Below is a small trained network, with its code and all its weights. Each question gives an input and a class and asks what happens when units are switched off, that is, made to give their printed mean instead of their output.

import numpy as np


def w(rows, s, z=0):
    codes = np.array(rows[::2]) - 128.0
    scale = np.full(codes.shape[1], s)
    scale[-1] = z or s
    return codes * scale


def f(y):
    return np.maximum(y, 0)


def log_softmax(a):
    a = a - a.max(-1, keepdims=True)
    return a - np.log(np.exp(a).sum(-1, keepdims=True))


def net(x, mask):
    res = np.array(x, float).reshape(1, 8) / 4 @ E
    y = f(res @ A[0][:, :-1].T + A[0][:, -1])
    res = res + np.where(mask, y, B[0][:, -1]) @ B[0][:, :-1]
    return log_softmax(res[-1] @ U[:, :-1].T + U[:, -1])


A, B = {}, {}
E = w([
[98,95,107,123,136,120,143,137,146,130,99],'x0',
[140,183,63,137,166,82,217,167,129,13,170],'x1',
[102,129,97,135,133,150,126,143,132,136,125],'x2',
[135,105,44,172,43,204,138,7,34,58,88],'x3',
[142,143,152,106,133,112,141,104,103,127,123],'x4',
[30,168,213,210,102,89,199,109,137,149,140],'x5',
[110,117,138,106,140,111,141,117,105,125,110],'x6',
[147,171,150,134,124,162,98,130,105,123,170],'x7',
],0.011)
A[0] = w([
[142,61,178,87,84,217,54,55,154,245,95,69],'N0',
[173,86,88,166,32,225,177,31,75,56,118,108],'N1',
[178,126,169,82,219,115,133,237,168,197,197,177],'N2',
[54,179,197,239,30,103,247,116,123,178,130,5],'N3',
[150,159,63,125,182,127,202,134,134,2,189,58],'N4',
[251,73,53,15,174,167,68,159,113,111,108,87],'N5',
],0.0076,0.0025)
B[0] = w([
[160,134,88,227,165,63,104,75,100,201,109,254],'N0',
[152,29,105,25,166,201,231,204,80,165,106,253],'N1',
[148,86,95,65,144,102,217,170,144,167,128,249],'N2',
[78,157,169,92,88,172,99,82,166,53,174,228],'N3',
[106,174,122,228,232,30,83,45,79,147,97,207],'N4',
[60,255,187,131,33,178,87,121,197,49,91,250],'N5',
],0.0095,0.015)
U = w([
[160,67,106,41,142,126,196,172,134,176,153,97],'0',
[69,165,150,121,2,129,105,80,163,89,129,254],'1',
[152,124,90,238,159,55,107,43,90,181,119,30],'2',
],0.0083,0.0033)

Each question gives the input, the list of numbers given to net, and the class t.
The units are the neurons (one row each of A and B). Each row of codes is followed by its name. A weight is (code - 128) times the scale printed after its matrix; where a second scale follows, it is the last column's (A, B and U).
mask holds one flag per neuron, in row order. A switched-off neuron (its flag False) gives its mean, the last column of its row in B, instead of its output. The means were averaged over made-up inputs and are rounded, as every weight is.
A unit's drop is (log p(t) with every unit on - log p(t) with that unit switched off) / (log p(t) with every unit on - log p(t) with every unit switched off).
The circuit of an input: a set's keep is (log p(t) with only the set's units on - log p(t) with every unit switched off) / (log p(t) with every unit on - log p(t) with every unit switched off). Starting from all 6 units, units are removed one at a time, each time the one whose removal leaves the highest keep (on an exact tie, the one counted first), for as long as the keep stays at least 0.8.
units of the circuit, in order: the units of the circuit, biggest drop first
unit that matters most: the unit with the biggest drop
k most important neurons: the k neurons with the biggest drops, biggest first
drop of u: that unit's drop, to one decimal
input [-3,-8,-8,1,1,3,-5,-2], class 2: units of the circuit, in order -> [N0]
input [4,4,-5,4,0,4,2,-8], class 0: units of the circuit, in order -> [N5 N0]
input [1,-5,5,-1,-5,4,2,-3], class 2: 3 most important neurons -> [N5 N0 N1]
input [7,8,-7,-2,-7,-7,-6,6], class 2: 3 most important neurons -> [N4 N3 N2]
input [-5,3,-4,-2,-5,-3,0,-6], class 1: 3 most important neurons -> [N1 N0 N5]
input [3,0,0,-2,-7,-3,-4,8], class 1: 2 most important neurons -> [N1 N5]
input [-3,-4,-1,4,8,1,-5,1], class 0: 3 most important neurons -> [N1 N4 N5]
input [-4,-8,-7,-6,7,-2,-1,-4], class 2: 2 most important neurons -> [N0 N1]
input [3,-3,-8,5,1,-8,-2,3], class 1: 2 most important neurons -> [N5 N2]
input [-4,-8,-2,6,-7,1,-4,0], class 2: 2 most important neurons -> [N0 N2]
input [1,6,2,4,1,3,3,-6], class 2: 2 most important neurons -> [N4 N5]
input [-6,8,5,-5,8,2,1,-1], class 2: 2 most important neurons -> [N4 N1]
input [2,5,-5,-2,-2,-6,7,-3], class 1: 2 most important neurons -> [N5 N0]
input [-4,-6,7,-4,3,0,-6,-7], class 2: unit that matters most -> N1
input [-4,6,4,-3,-6,-1,1,5], class 2: drop of N4 -> 1.4
input [-1,4,5,5,-3,-3,-3,5], class 0: drop of N1 -> 4.3
input [-2,1,7,8,-2,6,-8,-4], class 0: drop of N5 -> 0.1
